Here is a tiny trained network, its code and every weight. The questions are about switching its units off for an input and a class, where a switched-off unit gives its printed mean instead of its output.

import numpy as np


def w(rows, s, z=0):
    codes = np.array(rows[::2]) - 128.0
    scale = np.full(codes.shape[1], s)
    scale[-1] = z or s
    return codes * scale


def f(y):
    return y / 2 * (1 + np.tanh(0.7978845608 * (y + 0.044715 * y**3)))


def log_softmax(a):
    a = a - a.max(-1, keepdims=True)
    return a - np.log(np.exp(a).sum(-1, keepdims=True))


def net(x, mask):
    res = np.array(x, float).reshape(1, 8) / 4 @ E
    y = f(res @ A[0][:, :-1].T + A[0][:, -1])
    res = res + np.where(mask, y, B[0][:, -1]) @ B[0][:, :-1]
    return log_softmax(res[-1] @ U[:, :-1].T + U[:, -1])


A, B = {}, {}
E = w([
[110,92,229,122,154,149,210,119,46,103,122,115],'x0',
[144,96,20,180,125,157,154,192,41,58,181,166],'x1',
[123,61,172,192,119,51,184,172,187,204,198,178],'x2',
[59,163,91,167,108,201,182,157,121,223,59,137],'x3',
[221,79,126,103,144,196,178,207,207,100,73,106],'x4',
[99,190,189,220,44,171,123,137,183,20,159,79],'x5',
[141,150,122,136,137,121,142,132,128,138,139,103],'x6',
[143,111,101,123,19,2,173,134,91,95,25,107],'x7',
],0.0058)
A[0] = w([
[126,129,117,122,26,46,154,153,110,106,24,110,36],'n1',
[87,123,152,156,215,237,111,132,160,122,191,178,66],'n2',
[143,58,110,70,193,74,110,146,89,208,78,157,75],'n3',
[117,53,172,227,135,42,182,170,209,224,215,154,2],'n4',
[194,68,134,122,116,185,176,187,193,130,91,103,112],'n5',
[60,184,116,150,140,113,74,52,40,133,168,124,118],'n6',
[102,162,159,194,80,144,126,149,194,54,150,83,67],'n7',
[126,183,148,92,220,202,93,148,172,166,216,89,78],'n8',
[161,193,3,153,88,103,21,154,233,149,160,161,101],'n9',
[164,69,162,86,136,70,78,126,134,59,159,124,62],'n10',
[114,153,182,219,29,151,116,144,166,89,139,67,68],'n11',
[111,100,246,140,156,157,218,123,11,94,151,123,96],'n12',
[115,162,196,65,125,121,115,79,219,165,87,85,62],'n13',
[116,154,187,181,56,168,98,131,163,59,142,180,80],'n14',
[170,77,74,33,191,109,120,125,98,188,110,196,39],'n15',
[220,89,159,73,151,81,79,120,138,58,166,116,73],'n16',
[46,122,87,135,84,213,174,131,147,208,56,193,82],'n17',
[47,182,127,181,107,76,93,54,52,148,144,144,77],'n18',
[119,191,193,64,137,131,83,52,155,152,58,61,108],'n19',
[50,185,107,190,128,188,183,200,117,212,35,96,108],'n20',
[154,131,39,181,115,161,158,172,54,66,179,166,67],'n21',
[116,133,224,111,119,86,121,101,226,188,102,112,111],'n22',
[241,111,117,100,164,217,155,162,174,79,38,85,94],'n23',
[115,185,73,45,154,201,73,70,71,73,70,43,17],'n24',
[128,134,105,97,64,61,182,146,117,102,89,111,64],'n25',
],0.0065,0.0073)
B[0] = w([
[191,109,133,208,127,80,64,104,75,179,68,145,206],'n1',
[200,103,125,186,107,43,82,121,85,165,43,118,217],'n2',
[103,198,124,152,206,156,156,112,124,129,123,81,241],'n3',
[132,172,116,138,125,147,167,158,168,49,62,241,255],'n4',
[96,144,155,100,122,73,89,141,171,180,167,130,224],'n5',
[112,119,154,97,115,75,117,178,184,162,141,139,220],'n6',
[89,204,114,135,183,135,148,106,103,153,119,93,200],'n7',
[183,110,126,197,111,78,83,102,75,154,69,126,216],'n8',
[146,63,169,49,73,200,191,62,141,144,84,93,237],'n9',
[138,150,144,145,119,113,100,84,123,92,177,135,162],'n10',
[101,172,113,126,217,134,164,103,122,143,104,95,218],'n11',
[127,72,133,64,83,182,148,69,164,158,75,114,245],'n12',
[124,71,69,147,114,163,108,169,102,128,178,105,200],'n13',
[107,162,99,130,193,120,141,129,117,141,115,98,184],'n14',
[76,203,109,152,201,138,170,106,119,149,113,65,215],'n15',
[140,149,136,135,133,118,109,89,118,90,197,138,187],'n16',
[155,138,148,134,135,114,95,89,118,52,200,123,216],'n17',
[93,129,155,103,130,94,83,178,205,175,142,121,211],'n18',
[122,93,88,150,109,163,164,187,92,105,145,141,237],'n19',
[166,138,156,105,118,119,89,69,114,61,232,129,252],'n20',
[86,56,51,138,142,157,133,186,84,136,156,113,208],'n21',
[111,84,58,122,118,161,142,181,62,99,158,132,254],'n22',
[74,126,165,110,120,75,89,172,194,179,144,137,248],'n23',
[148,183,111,142,119,131,184,155,179,61,71,254,192],'n24',
[159,105,115,168,139,90,78,111,103,159,101,144,168],'n25',
],0.0098,0.0042)
U = w([
[137,121,143,127,115,124,124,156,121,121,132,113,252],'0',
[199,96,129,219,114,73,60,115,78,158,56,120,96],'1',
[73,203,114,142,207,139,171,119,120,133,122,50,98],'2',
[135,157,119,139,112,137,161,184,170,40,83,254,117],'3',
[66,112,168,93,112,69,64,209,213,184,174,123,86],'4',
[99,32,50,147,110,171,133,222,60,98,185,99,104],'5',
[175,135,165,122,117,113,83,39,109,32,249,115,104],'6',
[133,42,162,54,71,189,178,38,154,154,71,81,109],'7',
],0.0092,0.02)

Each question gives the input, the list of numbers given to net, and the class t.
The units are the neurons (one row each of A and B). Each row of codes is followed by its name. A weight is (code - 128) times the scale printed after its matrix; where a second scale follows, it is the last column's (A, B and U).
mask holds one flag per neuron, in row order. A switched-off neuron (its flag False) gives its mean, the last column of its row in B, instead of its output. The means were averaged over made-up inputs and are rounded, as every weight is.
A unit's drop is (log p(t) with every unit on - log p(t) with that unit switched off) / (log p(t) with every unit on - log p(t) with every unit switched off).
The circuit of an input: a set's keep is (log p(t) with only the set's units on - log p(t) with every unit switched off) / (log p(t) with every unit on - log p(t) with every unit switched off). Starting from the 12 units with the biggest drops (on a tie, the unit counted first), units are removed one at a time, each time the one whose removal leaves the highest keep (on an exact tie, the one counted first), for as long as the keep stays at least 0.8.
circuit, biggest first: the units of the circuit, biggest drop first
most important unit: the unit with the biggest drop
k most important neurons: the k neurons with the biggest drops, biggest first
drop when u is switched off: that unit's drop, to one decimal
input [-8,-5,-7,-2,-7,-7,1,-6], class 7: 2 most important neurons -> n9, n4
input [-3,3,-2,4,8,7,-4,0], class 4: most important unit -> n23
input [-2,6,3,-3,-5,6,-1,5], class 2: 2 most important neurons -> n11, n7
input [-7,-2,6,5,4,-6,2,-6], class 7: 2 most important neurons -> n9, n1
input [1,3,-7,6,-8,7,2,-2], class 4: 2 most important neurons -> n6, n18
input [8,3,-3,4,8,-2,6,1], class 4: 2 most important neurons -> n23, n5
input [4,-1,-8,-2,2,7,-6,8], class 1: 3 most important neurons -> n1, n25, n4
input [-7,7,6,6,8,5,1,-6], class 4: 3 most important neurons -> n5, n23, n22
input [-7,-8,0,-8,8,-4,5,7], class 4: 3 most important neurons -> n23, n5, n8
input [0,-7,-5,-8,4,-2,5,2], class 6: 3 most important neurons -> n16, n10, n21
input [8,-7,5,5,7,-4,1,8], class 1: 2 most important neurons -> n1, n25
input [8,7,-3,7,-3,3,-3,-3], class 7: 4 most important neurons -> n12, n22, n19, n13
input [4,-4,-1,-5,-3,8,-1,-6], class 2: 2 most important neurons -> n7, n11
input [6,-3,3,4,0,-8,7,0], class 2: circuit, biggest first -> n3
input [-4,5,-6,-8,-8,-2,1,6], class 4: circuit, biggest first -> n6, n18
input [1,-8,-3,4,0,3,0,-6], class 5: circuit, biggest first -> n19, n13
input [5,5,-1,-3,-7,-7,2,3], class 2: circuit, biggest first -> n3, n15
input [6,6,2,-2,8,-4,1,-3], class 4: circuit, biggest first -> n23, n5
input [6,6,-4,-3,-7,4,-1,6], class 4: circuit, biggest first -> n18, n6
input [-6,-8,-3,-6,-5,-4,-6,-7], class 5: most important unit -> n19
input [3,1,7,-5,-4,8,-2,4], class 2: 3 most important neurons -> n11, n7, n14
input [4,-6,-4,8,-3,-7,-5,0], class 6: circuit, biggest first -> n20, n17
input [-1,-8,-8,-4,6,-6,3,6], class 3: 2 most important neurons -> n24, n19
input [4,-3,-1,1,-6,0,-2,1], class 4: 3 most important neurons -> n18, n6, n9
input [6,0,-1,-5,-5,2,0,-6], class 1: circuit, biggest first -> n2, n8
input [6,-4,6,7,7,-1,-5,8], class 1: drop when n1 is switched off -> 1.5
input [5,7,-5,-5,-8,-4,-5,8], class 1: circuit, biggest first -> n1
input [1,3,-1,4,7,4,6,-7], class 1: drop when n8 is switched off -> 0.5
input [0,-6,7,2,-7,0,-1,-5], class 3: drop when n23 is switched off -> 0.1
input [6,-3,8,-6,4,0,3,-2], class 3: drop when n4 is switched off -> 1.0
